Below is a small trained network, with its code and all its weights. Each question gives an input and a class and asks what happens when units are switched off, that is, made to give their printed mean instead of their output.

import numpy as np


def w(rows, s, z=0):
    codes = np.array(rows[::2]) - 128.0
    scale = np.full(codes.shape[1], s)
    scale[-1] = z or s
    return codes * scale


def f(y):
    return y / 2 * (1 + np.tanh(0.7978845608 * (y + 0.044715 * y**3)))


def log_softmax(a):
    a = a - a.max(-1, keepdims=True)
    return a - np.log(np.exp(a).sum(-1, keepdims=True))


def net(x, mask):
    res = np.array(x, float).reshape(1, 4) / 4 @ E
    y = f(res @ A[0][:, :-1].T + A[0][:, -1])
    res = res + np.where(mask, y, B[0][:, -1]) @ B[0][:, :-1]
    return log_softmax(res[-1] @ U[:, :-1].T + U[:, -1])


A, B = {}, {}
E = w([
[130,163,254,212,84,86,187,115,20,222],'x0',
[169,159,115,160,206,50,91,89,151,203],'x1',
[90,241,123,166,164,215,151,55,195,139],'x2',
[160,109,82,122,138,88,211,120,27,165],'x3',
],0.011)
A[0] = w([
[127,148,27,62,156,161,118,110,148,39,164],'N0',
[121,43,149,57,139,123,45,230,144,161,133],'N1',
[161,133,67,123,217,212,119,94,196,92,193],'N2',
[79,145,49,53,141,142,152,109,135,52,111],'N3',
[175,150,113,82,247,31,124,147,59,91,142],'N4',
[173,154,105,190,109,134,166,69,70,254,215],'N5',
[81,230,206,134,103,147,97,63,149,127,207],'N6',
[139,104,219,139,53,151,211,140,111,110,233],'N7',
[89,144,48,141,174,214,144,125,146,98,201],'N8',
[145,189,146,133,177,188,80,67,230,109,223],'N9',
[76,67,125,110,32,101,109,214,105,79,202],'N10',
[170,86,158,147,87,83,99,160,68,162,255],'N11',
[126,147,104,185,165,95,141,102,48,222,200],'N12',
[110,83,163,98,43,154,158,184,109,66,179],'N13',
[98,94,219,114,11,108,179,162,116,108,192],'N14',
[159,67,77,106,186,112,73,138,225,99,226],'N15',
[18,174,193,207,160,152,67,54,105,166,182],'N16',
],0.0089,0.0037)
B[0] = w([
[129,93,127,41,130,101,69,217,121,172,243],'N0',
[204,167,7,139,71,152,126,103,185,140,200],'N1',
[80,112,191,68,118,64,120,122,103,116,241],'N2',
[82,100,91,61,141,123,140,165,74,163,208],'N3',
[147,64,130,130,141,118,134,134,164,29,203],'N4',
[151,166,218,86,126,123,184,85,93,155,240],'N5',
[61,108,138,207,105,114,58,67,97,133,221],'N6',
[97,160,80,185,106,218,115,107,54,169,208],'N7',
[62,112,191,91,165,101,105,151,55,119,212],'N8',
[80,132,178,164,234,2,72,101,168,81,247],'N9',
[162,101,55,191,160,157,112,191,142,79,208],'N10',
[186,153,134,126,176,176,193,83,163,147,212],'N11',
[179,111,193,125,103,124,239,90,153,103,227],'N12',
[117,56,31,158,192,178,126,200,94,109,201],'N13',
[114,112,87,197,149,232,100,144,96,132,209],'N14',
[131,144,98,93,105,54,80,139,171,166,247],'N15',
[79,172,185,170,150,136,97,47,81,131,222],'N16',
],0.0092,0.015)
U = w([
[39,159,169,162,153,96,42,81,120,114,151],'0',
[74,199,163,120,55,175,152,90,58,212,4],'1',
[155,137,66,92,74,90,90,126,209,139,91],'2',
[100,100,80,160,141,211,116,163,87,132,150],'3',
[167,135,170,94,137,116,222,100,119,144,232],'4',
[61,97,128,10,123,97,80,182,107,146,66],'5',
],0.011,0.0017)

Each question gives the input, the list of numbers given to net, and the class t.
The units are the neurons (one row each of A and B). Each row of codes is followed by its name. A weight is (code - 128) times the scale printed after its matrix; where a second scale follows, it is the last column's (A, B and U).
mask holds one flag per neuron, in row order. A switched-off neuron (its flag False) gives its mean, the last column of its row in B, instead of its output. The means were averaged over made-up inputs and are rounded, as every weight is.
A unit's drop is (log p(t) with every unit on - log p(t) with that unit switched off) / (log p(t) with every unit on - log p(t) with every unit switched off).
The circuit of an input: a set's keep is (log p(t) with only the set's units on - log p(t) with every unit switched off) / (log p(t) with every unit on - log p(t) with every unit switched off). Starting from the 12 units with the biggest drops (on a tie, the unit counted first), units are removed one at a time, each time the one whose removal leaves the highest keep (on an exact tie, the one counted first), for as long as the keep stays at least 0.8.
circuit, biggest first: the units of the circuit, biggest drop first
top k neurons: the k neurons with the biggest drops, biggest first
drop when u is switched off: that unit's drop, to one decimal
input [7,7,6,1], class 1: circuit, biggest first => [N5]
input [-6,1,7,-1], class 5: top 2 neurons => [N0; N3]
input [-3,7,-1,-3], class 2: top 4 neurons => [N16; N15; N6; N8]
input [8,-1,-4,1], class 1: top 3 neurons => [N7; N5; N14]
input [3,-2,-1,4], class 1: top 2 neurons => [N7; N9]
input [3,5,6,5], class 4: top 2 neurons => [N12; N7]
input [2,-6,2,-5], class 3: top 3 neurons => [N13; N14; N2]
input [-5,-5,-6,1], class 3: top 2 neurons => [N13; N10]
input [8,3,0,6], class 4: top 2 neurons => [N12; N11]
input [-4,-3,5,-5], class 5: drop when N15 is switched off => 0.1
input [6,-5,-1,2], class 3: drop when N13 is switched off => 0.3
input [-4,-4,-8,0], class 3: drop when N13 is switched off => 0.2
input [0,4,3,3], class 4: drop when N12 is switched off => 0.1
input [-8,2,-7,-1], class 2: circuit, biggest first => [N1]
